Below is a small trained network, with its code and all its weights. Each question gives an input and a target symbol and asks what happens when units are switched off, that is, made to give their printed mean instead of their output.

import numpy as np


def w(rows, s, z=0):
    codes = np.array(rows[::2]) - 128.0
    scale = np.full(codes.shape[1], s)
    scale[-1] = z or s
    return codes * scale


def norm(h):
    return h / np.sqrt((h * h).mean(-1, keepdims=True) + 1e-5)


def f(y):
    return y / 2 * (1 + np.tanh(0.7978845608 * (y + 0.044715 * y**3)))


def softmax(a):
    e = np.exp(a - a.max(-1, keepdims=True))
    return e / e.sum(-1, keepdims=True)


def log_softmax(a):
    a = a - a.max(-1, keepdims=True)
    return a - np.log(np.exp(a).sum(-1, keepdims=True))


def net(x, mask):
    ids = ['ΘΛαδεπφψ'.index(c) for c in x.split()]
    T = len(ids)
    res = E[ids] + P[:T]
    r = norm(res)
    for j in range(2):
        rows = slice(4 * j, 4 * j + 4)
        q, k, v = (r @ M[0][rows].T for M in (Q, K, V))
        z = softmax(np.where(np.tri(T) > 0, q @ k.T / 4**0.5, -1e9)) @ v
        o = O[0][rows]
        res = res + np.where(mask[j], z, o[:, -1]) @ o[:, :-1]
    y = f(norm(res) @ A[0][:, :-1].T + A[0][:, -1])
    res = res + np.where(mask[2:6], y, B[0][:, -1]) @ B[0][:, :-1]
    return log_softmax(norm(res)[-1] @ U[:, :-1].T + U[:, -1])


Q, K, V, O, A, B = {}, {}, {}, {}, {}, {}
E = w([
[52,150,99,128,71,75],'Θ',
[108,183,204,116,100,116],'Λ',
[132,166,114,157,102,88],'α',
[99,126,165,104,187,97],'δ',
[95,112,128,120,138,177],'ε',
[155,101,122,120,102,107],'π',
[174,139,89,142,5,125],'φ',
[146,133,99,68,114,97],'ψ',
],0.015)
P = w([
[150,132,136,176,176,157],'0',
[15,193,83,89,119,152],'1',
[108,160,214,147,43,6],'2',
[54,149,68,99,117,165],'3',
[117,160,216,136,53,21],'4',
[65,134,65,105,120,160],'5',
[120,154,210,135,60,20],'6',
[70,127,66,110,118,157],'7',
[126,146,217,123,68,27],'8',
[73,118,68,115,125,157],'9',
[132,147,216,132,66,37],'10',
[77,110,74,122,134,155],'11',
[138,146,210,128,73,36],'12',
[76,110,70,122,128,154],'13',
],0.011)
Q[0] = w([
[70,125,89,202,207,133],'H0',
[163,131,131,69,139,191],'H0',
[80,93,93,202,81,188],'H0',
[30,85,48,163,186,166],'H0',
[211,99,217,142,62,85],'H1',
[67,35,105,30,168,249],'H1',
[143,201,179,151,152,94],'H1',
[117,177,125,105,148,182],'H1',
],0.012)
K[0] = w([
[97,138,107,80,107,182],'H0',
[178,98,197,125,104,110],'H0',
[39,133,107,130,89,144],'H0',
[5,115,92,98,73,126],'H0',
[222,120,170,166,182,165],'H1',
[17,101,136,20,86,128],'H1',
[121,207,195,136,184,133],'H1',
[47,162,171,86,93,99],'H1',
],0.011)
V[0] = w([
[86,167,87,2,138,151],'H0',
[112,235,123,109,153,90],'H0',
[81,188,143,162,145,197],'H0',
[98,76,78,142,185,94],'H0',
[217,176,91,200,146,159],'H1',
[171,132,105,144,14,86],'H1',
[103,146,239,106,121,89],'H1',
[149,188,154,181,87,216],'H1',
],0.0095)
O[0] = w([
[163,139,132,161,200,192,211],'H0',
[207,112,138,136,138,183,252],'H0',
[181,109,96,143,131,141,149],'H0',
[82,170,92,83,62,169,120],'H0',
[181,171,49,132,160,235,105],'H1',
[132,198,132,180,101,87,253],'H1',
[148,107,126,120,116,34,84],'H1',
[110,87,53,254,155,157,134],'H1',
],0.01,0.0053)
A[0] = w([
[156,39,99,218,61,82,26],'N0',
[74,111,144,2,165,88,148],'N1',
[119,46,49,129,98,225,106],'N2',
[160,132,216,116,88,96,1],'N3',
],0.0087,0.0028)
B[0] = w([
[152,79,188,104,185,133,197],'N0',
[158,82,69,144,125,128,253],'N1',
[100,69,251,120,52,115,191],'N2',
[189,212,168,99,98,147,180],'N3',
],0.013,0.0039)
U = w([
[144,174,56,206,225,133,165],'Θ',
[132,197,125,61,158,201,102],'Λ',
[160,97,97,182,65,177,4],'α',
[27,143,50,106,125,111,167],'δ',
[56,66,152,120,155,171,172],'ε',
[126,170,172,129,157,44,93],'π',
[171,97,38,56,139,113,128],'φ',
[128,81,87,146,254,92,227],'ψ',
],0.0097,0.0037)

Each question gives the input, a string of symbols that net reads in full, and the target symbol t.
The units are the heads (4 rows each of Q, K, V and O) and the neurons (one row each of A and B). Each row of codes is followed by its name. A weight is (code - 128) times the scale printed after its matrix; where a second scale follows, it is the last column's (O, A, B and U).
mask holds one flag per unit, heads first, then neurons. A switched-off unit (its flag False) gives its mean, the last column of its rows in O or B, instead of its output. The means were averaged over made-up inputs and are rounded, as every weight is.
A unit's drop is (log p(t) with every unit on - log p(t) with that unit switched off) / (log p(t) with every unit on - log p(t) with every unit switched off).
The circuit of an input: a set's keep is (log p(t) with only the set's units on - log p(t) with every unit switched off) / (log p(t) with every unit on - log p(t) with every unit switched off). Starting from all 6 units, units are removed one at a time, each time the one whose removal leaves the highest keep (on an exact tie, the one counted first), for as long as the keep stays at least 0.8.
units of the circuit, in order: the units of the circuit, biggest drop first
top k neurons: the k neurons with the biggest drops, biggest first
heads that matter: for each layer, one digit per head in row order, 1 if its drop is at least 0.15 and else 0, layers parted by /
drop of u: that unit's drop, to one decimal
input φ ψ φ, target Θ: heads that matter -> 01
input Θ Θ δ π, target Λ: top neuron -> [N2]
input φ ε ε ε α Θ α α π Θ Θ α ε, target Θ: heads that matter -> 01
input δ ε Θ φ Θ φ Θ ψ Λ, target φ: top 2 neurons -> [N1, N2]
input δ Θ π φ Λ φ ψ Θ Θ Θ Θ, target φ: units of the circuit, in order -> [H1, N1]
input Θ π Λ π, target Λ: units of the circuit, in order -> [H1, H0, N2]
input π φ Θ ψ φ ψ Θ ψ δ δ Θ, target δ: units of the circuit, in order -> [H0, H1]
input Λ α ε Λ Θ α Θ ψ α α δ φ φ, target ψ: units of the circuit, in order -> [H1, N0]
input ε α π π δ, target ε: units of the circuit, in order -> [H1, N2]
input Λ Θ ψ π ε α π δ Θ, target ψ: drop of H1 -> 1.0
input δ α α, target φ: drop of N2 -> 0.1
input ψ ψ δ, target Λ: drop of H1 -> 0.4
input φ ψ Λ, target Θ: drop of N2 -> 0.1
input δ ψ π δ φ, target φ: units of the circuit, in order -> [H1]
